Below is a small trained network, with its code and all its weights. Each question gives an input and a class and asks what happens when units are switched off, that is, made to give their printed mean instead of their output.

import numpy as np


def w(rows, s, z=0):
    codes = np.array(rows[::2]) - 128.0
    scale = np.full(codes.shape[1], s)
    scale[-1] = z or s
    return codes * scale


def f(y):
    return np.maximum(y, 0)


def log_softmax(a):
    a = a - a.max(-1, keepdims=True)
    return a - np.log(np.exp(a).sum(-1, keepdims=True))


def net(x, mask):
    res = np.array(x, float).reshape(1, 6) / 4 @ E
    y = f(res @ A[0][:, :-1].T + A[0][:, -1])
    res = res + np.where(mask, y, B[0][:, -1]) @ B[0][:, :-1]
    return log_softmax(res[-1] @ U[:, :-1].T + U[:, -1])


A, B = {}, {}
E = w([
[119,144,11],'x0',
[127,126,128],'x1',
[209,17,142],'x2',
[177,179,114],'x3',
[128,129,128],'x4',
[128,129,128],'x5',
],0.012)
A[0] = w([
[81,135,253,61],'neuron 0',
[158,9,129,85],'neuron 1',
[119,119,227,61],'neuron 2',
[60,169,127,255],'neuron 3',
[103,101,65,36],'neuron 4',
[17,43,131,87],'neuron 5',
[117,111,77,61],'neuron 6',
[214,35,117,26],'neuron 7',
[144,46,151,94],'neuron 8',
[99,90,87,116],'neuron 9',
[187,125,193,130],'neuron 10',
[28,154,147,96],'neuron 11',
[185,182,127,137],'neuron 12',
[5,140,143,89],'neuron 13',
],0.012,0.0066)
B[0] = w([
[72,156,38,237],'neuron 0',
[221,195,126,254],'neuron 1',
[63,120,23,214],'neuron 2',
[94,76,189,255],'neuron 3',
[133,197,62,158],'neuron 4',
[119,14,220,192],'neuron 5',
[34,133,43,154],'neuron 6',
[180,179,103,243],'neuron 7',
[233,237,153,220],'neuron 8',
[19,73,103,161],'neuron 9',
[38,48,50,217],'neuron 10',
[185,254,173,204],'neuron 11',
[181,55,184,182],'neuron 12',
[167,189,176,207],'neuron 13',
],0.0084,0.0095)
U = w([
[171,165,140,10],'0',
[61,99,1,55],'1',
[136,63,140,255],'2',
],0.014,0.009)

Each question gives the input, the list of numbers given to net, and the class t.
The units are the neurons (one row each of A and B). Each row of codes is followed by its name. A weight is (code - 128) times the scale printed after its matrix; where a second scale follows, it is the last column's (A, B and U).
mask holds one flag per neuron, in row order. A switched-off neuron (its flag False) gives its mean, the last column of its row in B, instead of its output. The means were averaged over made-up inputs and are rounded, as every weight is.
A unit's drop is (log p(t) with every unit on - log p(t) with that unit switched off) / (log p(t) with every unit on - log p(t) with every unit switched off).
The circuit of an input: a set's keep is (log p(t) with only the set's units on - log p(t) with every unit switched off) / (log p(t) with every unit on - log p(t) with every unit switched off). Starting from the 12 units with the biggest drops (on a tie, the unit counted first), units are removed one at a time, each time the one whose removal leaves the highest keep (on an exact tie, the one counted first), for as long as the keep stays at least 0.8.
units of the circuit, in order: the units of the circuit, biggest drop first
unit that matters most: the unit with the biggest drop
top k neurons: the k neurons with the biggest drops, biggest first
drop when u is switched off: that unit's drop, to one decimal
input [-3,-5,-2,2,4,-2], class 1: units of the circuit, in order : (neuron 8)
input [-6,-6,4,4,5,-4], class 1: units of the circuit, in order : (neuron 10; neuron 2)
input [-7,7,3,-3,-1,5], class 1: units of the circuit, in order : (neuron 2; neuron 0)
input [3,-3,-7,8,2,6], class 2: units of the circuit, in order : (neuron 3; neuron 12)
input [-6,-4,4,3,-7,-5], class 1: units of the circuit, in order : (neuron 10; neuron 2)
input [-8,2,6,4,-1,-4], class 1: top 3 neurons : (neuron 10; neuron 2; neuron 0)
input [6,-5,-7,0,1,-8], class 0: top 3 neurons : (neuron 11; neuron 13; neuron 10)
input [5,-2,-7,-2,-6,3], class 0: top 2 neurons : (neuron 11; neuron 13)
input [-6,3,7,-6,1,3], class 0: top 3 neurons : (neuron 8; neuron 1; neuron 7)
input [-4,6,6,2,8,-8], class 0: top 2 neurons : (neuron 8; neuron 1)
input [6,5,7,-5,5,-7], class 0: top 2 neurons : (neuron 1; neuron 8)
input [1,2,-4,-4,-3,8], class 0: top 3 neurons : (neuron 11; neuron 13; neuron 10)
input [5,3,-5,-4,-4,-5], class 0: top 2 neurons : (neuron 11; neuron 13)
input [4,-4,0,-5,2,0], class 2: unit that matters most : neuron 0
input [8,3,8,-4,1,-4], class 0: top 3 neurons : (neuron 1; neuron 8; neuron 10)
input [-8,-5,7,5,7,7], class 1: top 3 neurons : (neuron 10; neuron 2; neuron 0)
input [1,-4,1,5,3,-5], class 2: drop when neuron 6 is switched off : 0.0
input [1,-8,0,8,5,5], class 2: drop when neuron 1 is switched off : 0.2
input [-7,-7,-2,-4,6,-2], class 1: drop when neuron 2 is switched off : 0.1
input [0,-6,2,5,4,6], class 2: drop when neuron 12 is switched off : 0.1
input [3,8,-4,2,0,-3], class 0: units of the circuit, in order : (neuron 10)
